Below are the code and all the weights of a small trained network. Each question names an input and a target symbol and asks about switching units off, where a switched-off unit gives its printed mean instead of its output.

import numpy as np


def w(rows, s, z=0):
    codes = np.array(rows[::2]) - 128.0
    scale = np.full(codes.shape[1], s)
    scale[-1] = z or s
    return codes * scale


def f(y):
    return np.maximum(y, 0)


def softmax(a):
    e = np.exp(a - a.max(-1, keepdims=True))
    return e / e.sum(-1, keepdims=True)


def log_softmax(a):
    a = a - a.max(-1, keepdims=True)
    return a - np.log(np.exp(a).sum(-1, keepdims=True))


def net(x, mask):
    ids = ['ΔΘΛβεημξπψ'.index(c) for c in x.split()]
    T = len(ids)
    res = E[ids] + P[:T]
    q, k, v = (res @ M[0].T for M in (Q, K, V))
    z = softmax(np.where(np.tri(T) > 0, q @ k.T / 3**0.5, -1e9)) @ v
    res = res + np.where(mask[0], z, O[0][:, -1]) @ O[0][:, :-1]
    y = f(res @ A[0][:, :-1].T + A[0][:, -1])
    res = res + np.where(mask[1:17], y, B[0][:, -1]) @ B[0][:, :-1]
    return log_softmax(res[-1] @ U[:, :-1].T + U[:, -1])


Q, K, V, O, A, B = {}, {}, {}, {}, {}, {}
E = w([
[134,142,97,114,138],'Δ',
[126,138,96,119,133],'Θ',
[125,144,97,120,134],'Λ',
[147,159,89,106,127],'β',
[125,139,96,121,133],'ε',
[136,125,102,102,122],'η',
[60,79,137,132,150],'μ',
[46,99,167,129,162],'ξ',
[87,179,142,144,251],'π',
[102,191,186,90,145],'ψ',
],0.02)
P = w([
[42,131,104,252,67],'0',
[199,105,169,159,168],'1',
[71,165,119,199,139],'2',
[191,100,169,126,199],'3',
[74,160,102,152,129],'4',
[184,100,159,97,202],'5',
[75,150,102,113,108],'6',
[169,102,153,77,205],'7',
[71,138,108,84,93],'8',
[159,102,150,61,211],'9',
[63,130,112,61,84],'10',
[149,110,144,47,213],'11',
],0.013)
Q[0] = w([
[148,130,30,83,165],'head 1',
[79,112,8,60,223],'head 1',
[198,123,167,62,237],'head 1',
],0.016)
K[0] = w([
[93,80,88,67,161],'head 1',
[105,143,35,3,173],'head 1',
[71,127,200,49,147],'head 1',
],0.017)
V[0] = w([
[143,215,251,84,95],'head 1',
[103,54,146,68,76],'head 1',
[51,47,116,159,184],'head 1',
],0.015)
O[0] = w([
[240,200,151,111,27,255],'head 1',
[161,97,139,225,119,68],'head 1',
[42,7,237,165,67,148],'head 1',
],0.011,0.0086)
A[0] = w([
[104,138,128,206,88,76],'neuron 1',
[156,116,112,137,239,28],'neuron 2',
[172,140,85,120,89,34],'neuron 3',
[180,75,69,120,64,157],'neuron 4',
[104,96,119,103,53,159],'neuron 5',
[129,126,151,131,83,135],'neuron 6',
[89,67,101,92,125,164],'neuron 7',
[3,203,180,184,119,127],'neuron 8',
[195,74,129,136,45,86],'neuron 9',
[100,157,124,89,109,254],'neuron 10',
[50,161,107,95,52,96],'neuron 11',
[203,117,149,85,94,107],'neuron 12',
[210,64,129,180,231,197],'neuron 13',
[80,125,165,80,111,141],'neuron 14',
[68,186,203,173,241,150],'neuron 15',
[4,168,97,164,73,88],'neuron 16',
],0.014,0.0055)
B[0] = w([
[141,118,76,55,111,142],'neuron 1',
[131,222,49,73,115,137],'neuron 2',
[174,85,151,158,203,198],'neuron 3',
[77,168,148,129,62,163],'neuron 4',
[154,90,97,110,110,161],'neuron 5',
[158,134,86,134,165,169],'neuron 6',
[123,164,78,180,129,188],'neuron 7',
[114,222,117,170,211,211],'neuron 8',
[232,116,141,93,183,191],'neuron 9',
[183,156,114,163,109,211],'neuron 10',
[104,61,171,147,110,181],'neuron 11',
[10,98,111,109,66,255],'neuron 12',
[82,129,253,114,173,141],'neuron 13',
[106,138,93,124,149,186],'neuron 14',
[153,38,120,97,61,190],'neuron 15',
[182,116,225,91,80,196],'neuron 16',
],0.023,0.022)
U = w([
[239,184,122,144,101,154],'Δ',
[142,222,61,176,99,254],'Θ',
[127,124,2,199,95,211],'Λ',
[166,38,66,92,71,140],'β',
[178,88,71,106,185,101],'ε',
[98,53,119,137,160,70],'η',
[125,153,69,97,138,109],'μ',
[143,141,75,91,135,69],'ξ',
[101,170,125,71,146,105],'π',
[144,140,94,92,140,63],'ψ',
],0.0075,0.0067)

Each question gives the input, a string of symbols that net reads in full, and the target symbol t.
The units are the heads (3 rows each of Q, K, V and O) and the neurons (one row each of A and B). Each row of codes is followed by its name. A weight is (code - 128) times the scale printed after its matrix; where a second scale follows, it is the last column's (O, A, B and U).
mask holds one flag per unit, heads first, then neurons. A switched-off unit (its flag False) gives its mean, the last column of its rows in O or B, instead of its output. The means were averaged over made-up inputs and are rounded, as every weight is.
A unit's drop is (log p(t) with every unit on - log p(t) with that unit switched off) / (log p(t) with every unit on - log p(t) with every unit switched off).
The circuit of an input: a set's keep is (log p(t) with only the set's units on - log p(t) with every unit switched off) / (log p(t) with every unit on - log p(t) with every unit switched off). Starting from the 12 units with the biggest drops (on a tie, the unit counted first), units are removed one at a time, each time the one whose removal leaves the highest keep (on an exact tie, the one counted first), for as long as the keep stays at least 0.8.
units of the circuit, in order: the units of the circuit, biggest drop first
k most important neurons: the k neurons with the biggest drops, biggest first
input Δ η Δ Δ μ η, target η: units of the circuit, in order -> head 1
input ψ η ψ Δ Θ ε ψ π ψ π Δ ξ, target Λ: 2 most important neurons -> neuron 3; neuron 16
input ψ η π η, target Λ: units of the circuit, in order -> head 1; neuron 16; neuron 7
input ψ ψ η ψ Θ Δ ψ π μ Θ, target Λ: units of the circuit, in order -> head 1; neuron 7; neuron 16
input ψ ε η ψ β ψ η Δ Λ η π Θ, target Λ: units of the circuit, in order -> head 1; neuron 16; neuron 7
input ψ Δ ψ Δ Λ β Θ, target Δ: 3 most important neurons -> neuron 12; neuron 16; neuron 8
input η ψ Δ η ε η Λ ξ Θ ψ ψ, target Λ: 3 most important neurons -> neuron 16; neuron 15; neuron 9
input ξ β η ξ ξ Δ η ξ ψ π Θ Δ, target Λ: units of the circuit, in order -> head 1; neuron 16; neuron 7
input ψ η μ β, target η: 3 most important neurons -> neuron 13; neuron 10; neuron 15
input Δ Δ η, target Δ: 4 most important neurons -> neuron 12; neuron 16; neuron 15; neuron 8
input η Θ ψ β π μ η, target Θ: 4 most important neurons -> neuron 9; neuron 15; neuron 12; neuron 3
input π η ψ η η Θ β Δ η Δ, target π: units of the circuit, in order -> neuron 13; head 1; neuron 2
input μ β Δ, target Δ: 3 most important neurons -> neuron 12; neuron 16; neuron 15
input ψ Θ η ψ ξ ξ ψ Δ β ψ ε, target Δ: 2 most important neurons -> neuron 12; neuron 15
input ψ β η Θ Θ η ξ η Δ η Δ, target Θ: units of the circuit, in order -> neuron 15
input ε η η β η η, target π: units of the circuit, in order -> neuron 13; head 1; neuron 2
input ψ ε ε ξ ψ Δ Δ π, target Λ: units of the circuit, in order -> head 1; neuron 16; neuron 9; neuron 7
input π η μ ψ Λ ξ ψ Θ η, target Θ: 3 most important neurons -> neuron 15; neuron 12; neuron 9
input ψ Θ Λ Δ η ξ Λ Θ ψ, target Θ: 3 most important neurons -> neuron 9; neuron 15; neuron 3
input π ψ η Δ π π Λ, target Δ: units of the circuit, in order -> neuron 12
